Below are the code and all the weights of a small trained network. Each question names an input and a target symbol and asks about switching units off, where a switched-off unit gives its printed mean instead of its output.

import numpy as np


def w(rows, s, z=0):
    codes = np.array(rows[::2]) - 128.0
    scale = np.full(codes.shape[1], s)
    scale[-1] = z or s
    return codes * scale


def f(y):
    return np.maximum(y, 0)


def softmax(a):
    e = np.exp(a - a.max(-1, keepdims=True))
    return e / e.sum(-1, keepdims=True)


def log_softmax(a):
    a = a - a.max(-1, keepdims=True)
    return a - np.log(np.exp(a).sum(-1, keepdims=True))


def net(x, mask):
    ids = ['ΣΦΩαγδεζηθμξπτ'.index(c) for c in x.split()]
    T = len(ids)
    res = E[ids] + P[:T]
    u = 0
    for l in range(2):
        r = res
        for j in range(2):
            rows = slice(2 * j, 2 * j + 2)
            q, k, v = (r @ M[l][rows].T for M in (Q, K, V))
            z = softmax(np.where(np.tri(T) > 0, q @ k.T / 2**0.5, -1e9)) @ v
            o = O[l][rows]
            res = res + np.where(mask[u + j], z, o[:, -1]) @ o[:, :-1]
        u += 2
        y = f(res @ A[l][:, :-1].T + A[l][:, -1])
        res = res + np.where(mask[u : u + 4], y, B[l][:, -1]) @ B[l][:, :-1]
        u += 4
    return log_softmax(res[-1] @ U[:, :-1].T + U[:, -1])


Q, K, V, O, A, B = {}, {}, {}, {}, {}, {}
E = w([
[182,185,106,129,164,114,187,155,129,78,143],'Σ',
[169,75,225,186,168,156,135,97,123,167,141],'Φ',
[130,114,124,8,145,170,138,150,209,117,97],'Ω',
[122,209,116,132,186,136,138,154,116,162,145],'α',
[154,151,84,184,108,99,185,112,173,67,140],'γ',
[175,94,221,154,145,181,161,105,115,162,172],'δ',
[122,97,130,40,182,178,133,101,212,140,134],'ε',
[138,186,157,114,48,97,78,123,146,117,74],'ζ',
[68,153,101,170,95,123,141,118,123,141,89],'η',
[153,202,74,162,139,138,175,85,136,89,84],'θ',
[114,73,102,101,151,180,103,139,219,200,109],'μ',
[88,110,92,123,140,86,137,211,94,143,171],'ξ',
[78,121,146,106,122,67,62,117,115,93,137],'π',
[149,45,244,147,52,183,134,128,85,147,169],'τ',
],0.017)
P = w([
[162,138,132,91,137,2,212,69,112,225,90],'0',
[85,127,158,149,155,79,179,100,182,115,107],'1',
[97,124,142,139,138,98,162,127,174,105,115],'2',
[103,125,129,132,131,123,141,141,157,96,120],'3',
[110,122,117,127,129,144,119,154,145,86,128],'4',
[116,127,112,127,127,165,96,162,134,85,137],'5',
[118,127,106,129,129,183,71,170,119,83,151],'6',
[127,134,104,129,136,198,50,180,110,81,161],'7',
[126,135,104,134,144,222,32,191,102,74,179],'8',
],0.0098)
Q[0] = w([
[157,126,216,196,122,156,201,141,75,160,122],'0.h0',
[34,116,192,101,162,165,117,136,207,119,121],'0.h0',
[195,170,92,152,125,138,168,156,151,95,151],'0.h1',
[131,190,187,245,82,74,157,98,32,101,144],'0.h1',
],0.012)
K[0] = w([
[171,117,157,98,150,41,229,88,145,174,100],'0.h0',
[94,96,108,122,97,148,23,121,76,187,133],'0.h0',
[199,146,79,148,173,160,159,133,153,115,160],'0.h1',
[120,152,124,161,117,96,247,75,171,134,41],'0.h1',
],0.012)
V[0] = w([
[130,128,214,3,223,103,134,197,97,116,199],'0.h0',
[170,232,95,64,98,156,229,62,138,42,203],'0.h0',
[208,68,134,112,92,112,101,110,148,48,174],'0.h1',
[62,35,116,130,110,21,116,109,56,89,129],'0.h1',
],0.0061)
O[0] = w([
[83,160,67,216,2,185,175,58,153,174,94,163],'0.h0',
[16,204,199,109,96,183,65,162,135,226,183,1],'0.h0',
[200,138,111,175,130,106,115,93,157,140,231,61],'0.h1',
[233,191,200,173,140,175,129,217,158,159,148,101],'0.h1',
],0.0067,0.0026)
A[0] = w([
[60,237,105,55,106,179,153,109,89,190,118,2],'0.n0',
[63,94,45,165,98,81,138,28,170,28,125,46],'0.n1',
[67,94,57,57,206,156,134,79,80,89,2,66],'0.n2',
[86,95,128,173,154,175,108,24,97,237,175,110],'0.n3',
],0.0065,0.0053)
B[0] = w([
[172,132,169,182,128,82,109,97,209,49,141,157],'0.n0',
[112,134,73,70,152,117,114,95,64,160,59,203],'0.n1',
[154,113,142,165,94,99,76,146,188,156,247,254],'0.n2',
[101,150,117,138,153,168,132,112,118,214,162,177],'0.n3',
],0.011,0.0048)
Q[1] = w([
[141,196,97,152,125,101,114,186,95,115,127],'1.h0',
[172,73,249,158,65,149,102,60,66,157,89],'1.h0',
[108,174,163,151,139,89,114,85,73,133,160],'1.h1',
[106,70,190,148,153,155,203,144,58,166,172],'1.h1',
],0.014)
K[1] = w([
[79,144,129,155,119,110,101,139,93,74,103],'1.h0',
[160,127,210,87,82,6,170,91,135,198,78],'1.h0',
[145,171,141,104,166,142,164,104,201,143,98],'1.h1',
[103,115,158,116,126,44,218,131,152,186,124],'1.h1',
],0.013)
V[1] = w([
[119,109,59,139,230,179,196,130,146,209,187],'1.h0',
[195,203,84,212,210,84,163,112,94,83,134],'1.h0',
[79,90,75,131,107,142,213,231,75,150,160],'1.h1',
[101,163,36,167,254,135,104,122,125,115,87],'1.h1',
],0.007)
O[1] = w([
[148,186,167,4,93,88,159,83,65,89,55,251],'1.h0',
[186,83,75,164,75,115,17,169,147,207,40,113],'1.h0',
[103,109,179,198,108,131,1,67,205,89,155,4],'1.h1',
[84,64,223,122,53,126,191,229,150,168,93,113],'1.h1',
],0.0071,0.004)
A[1] = w([
[130,104,235,134,147,197,66,130,226,84,202,76],'1.n0',
[120,165,134,60,162,37,129,136,96,44,114,168],'1.n1',
[102,97,167,235,149,161,83,198,204,119,238,83],'1.n2',
[104,95,200,140,176,155,215,167,1,112,136,1],'1.n3',
],0.0082,0.0054)
B[1] = w([
[47,93,146,190,247,86,156,123,61,174,32,172],'1.n0',
[170,117,101,202,90,200,13,126,88,178,129,253],'1.n1',
[160,177,209,68,90,129,178,80,229,78,159,188],'1.n2',
[70,120,2,116,190,136,62,112,248,88,103,170],'1.n3',
],0.0085,0.007)
U = w([
[120,217,178,93,109,78,122,135,215,1,214,186],'Σ',
[147,14,105,58,129,102,96,139,190,200,194,83],'Φ',
[213,106,137,57,140,195,232,155,76,103,34,143],'Ω',
[112,133,146,154,80,183,111,118,159,190,131,54],'α',
[95,118,84,181,134,161,171,121,138,138,171,91],'γ',
[96,137,173,124,165,122,105,147,79,163,163,98],'δ',
[144,137,153,167,164,133,183,106,24,94,206,142],'ε',
[102,120,143,102,175,74,143,127,135,81,74,111],'ζ',
[105,112,147,199,78,140,108,73,155,149,102,59],'η',
[163,139,92,159,148,166,79,82,167,92,86,36],'θ',
[77,169,102,64,131,127,145,115,140,102,112,95],'μ',
[97,199,176,55,76,128,114,58,99,117,103,99],'ξ',
[181,75,139,205,97,209,186,116,164,137,149,85],'π',
[68,198,61,226,76,103,102,211,74,184,84,254],'τ',
],0.0072,0.0093)

Each question gives the input, a string of symbols that net reads in full, and the target symbol t.
The units are the heads (2 rows each of Q, K, V and O) and the neurons (one row each of A and B). Each row of codes is followed by its name. A weight is (code - 128) times the scale printed after its matrix; where a second scale follows, it is the last column's (O, A, B and U).
mask holds one flag per unit, layer by layer, with each layer's heads first. A switched-off unit (its flag False) gives its mean, the last column of its rows in O or B, instead of its output. The means were averaged over made-up inputs and are rounded, as every weight is.
A unit's drop is (log p(t) with every unit on - log p(t) with that unit switched off) / (log p(t) with every unit on - log p(t) with every unit switched off).
The circuit of an input: a set's keep is (log p(t) with only the set's units on - log p(t) with every unit switched off) / (log p(t) with every unit on - log p(t) with every unit switched off). Starting from all 12 units, units are removed one at a time, each time the one whose removal leaves the highest keep (on an exact tie, the one counted first), for as long as the keep stays at least 0.8.
circuit, biggest first: the units of the circuit, biggest drop first
unit that matters most: the unit with the biggest drop
k most important neurons: the k neurons with the biggest drops, biggest first
which heads matter: for each layer, one digit per head in row order, 1 if its drop is at least 0.15 and else 0, layers parted by /
input Φ η δ η, target Σ: unit that matters most : 0.h1
input η δ θ τ η Σ, target τ: which heads matter : 01 / 00
input γ ζ ζ Ω μ ξ δ Φ ε, target ξ: circuit, biggest first : [1.h0; 0.h1; 0.h0; 0.n3]
input τ η τ ζ τ η η, target Σ: which heads matter : 00 / 10
input Σ ξ Φ Φ θ π τ, target α: which heads matter : 10 / 10
input γ π θ Ω ζ α θ ζ θ, target Σ: circuit, biggest first : [0.h0; 0.n1; 0.n0]
input ζ μ π δ, target Σ: circuit, biggest first : [1.n2; 1.h0]
input η ε Φ π τ, target ζ: 2 most important neurons : [1.n0; 1.n3]
input τ μ ε ξ δ, target ε: which heads matter : 00 / 11
input η γ α η μ Σ Σ ξ Ω, target ζ: which heads matter : 00 / 01
input π ξ Σ Ω, target ζ: circuit, biggest first : [1.n0; 1.h1; 1.h0]
input η θ α Φ η η δ δ, target ζ: which heads matter : 10 / 00
input μ μ ζ π Ω, target Ω: circuit, biggest first : [0.h1; 0.n2; 1.h1]
input α π ξ μ μ μ α Φ, target τ: unit that matters most : 1.h1
input Φ μ ξ μ Ω μ δ ξ, target Σ: which heads matter : 10 / 01
input Σ θ Ω Ω μ μ μ ξ Φ, target α: which heads matter : 10 / 10
input η Σ μ Ω, target Φ: circuit, biggest first : [0.n2; 0.h1]
input ξ Φ Ω ξ, target Σ: which heads matter : 01 / 01
input ε π θ η ξ π, target Σ: circuit, biggest first : [0.h1; 1.h0; 1.n2]
input μ ε η Σ μ π π μ Φ, target θ: unit that matters most : 1.n3
input θ μ ξ α γ τ, target Φ: circuit, biggest first : [0.h0; 1.h1; 1.n3]
input α ζ π γ τ η μ, target θ: which heads matter : 11 / 11
input ζ μ α ξ η η π ε, target Ω: circuit, biggest first : [0.h1; 0.n2; 1.h0]
input ε δ γ μ π, target τ: 2 most important neurons : [1.n2; 0.n2]
input γ π μ μ ζ τ Φ α γ, target Σ: 2 most important neurons : [1.n2; 1.n1]
input η γ ε Ω ε ε Σ ε, target ξ: circuit, biggest first : [1.h0; 0.h0; 0.n3]
input Σ θ μ μ π τ ξ Φ, target α: circuit, biggest first : [0.h0; 0.n3]
input τ η γ, target τ: 3 most important neurons : [0.n2; 0.n1; 1.n2]
input μ γ ε ζ μ Σ η Φ τ, target θ: which heads matter : 00 / 10
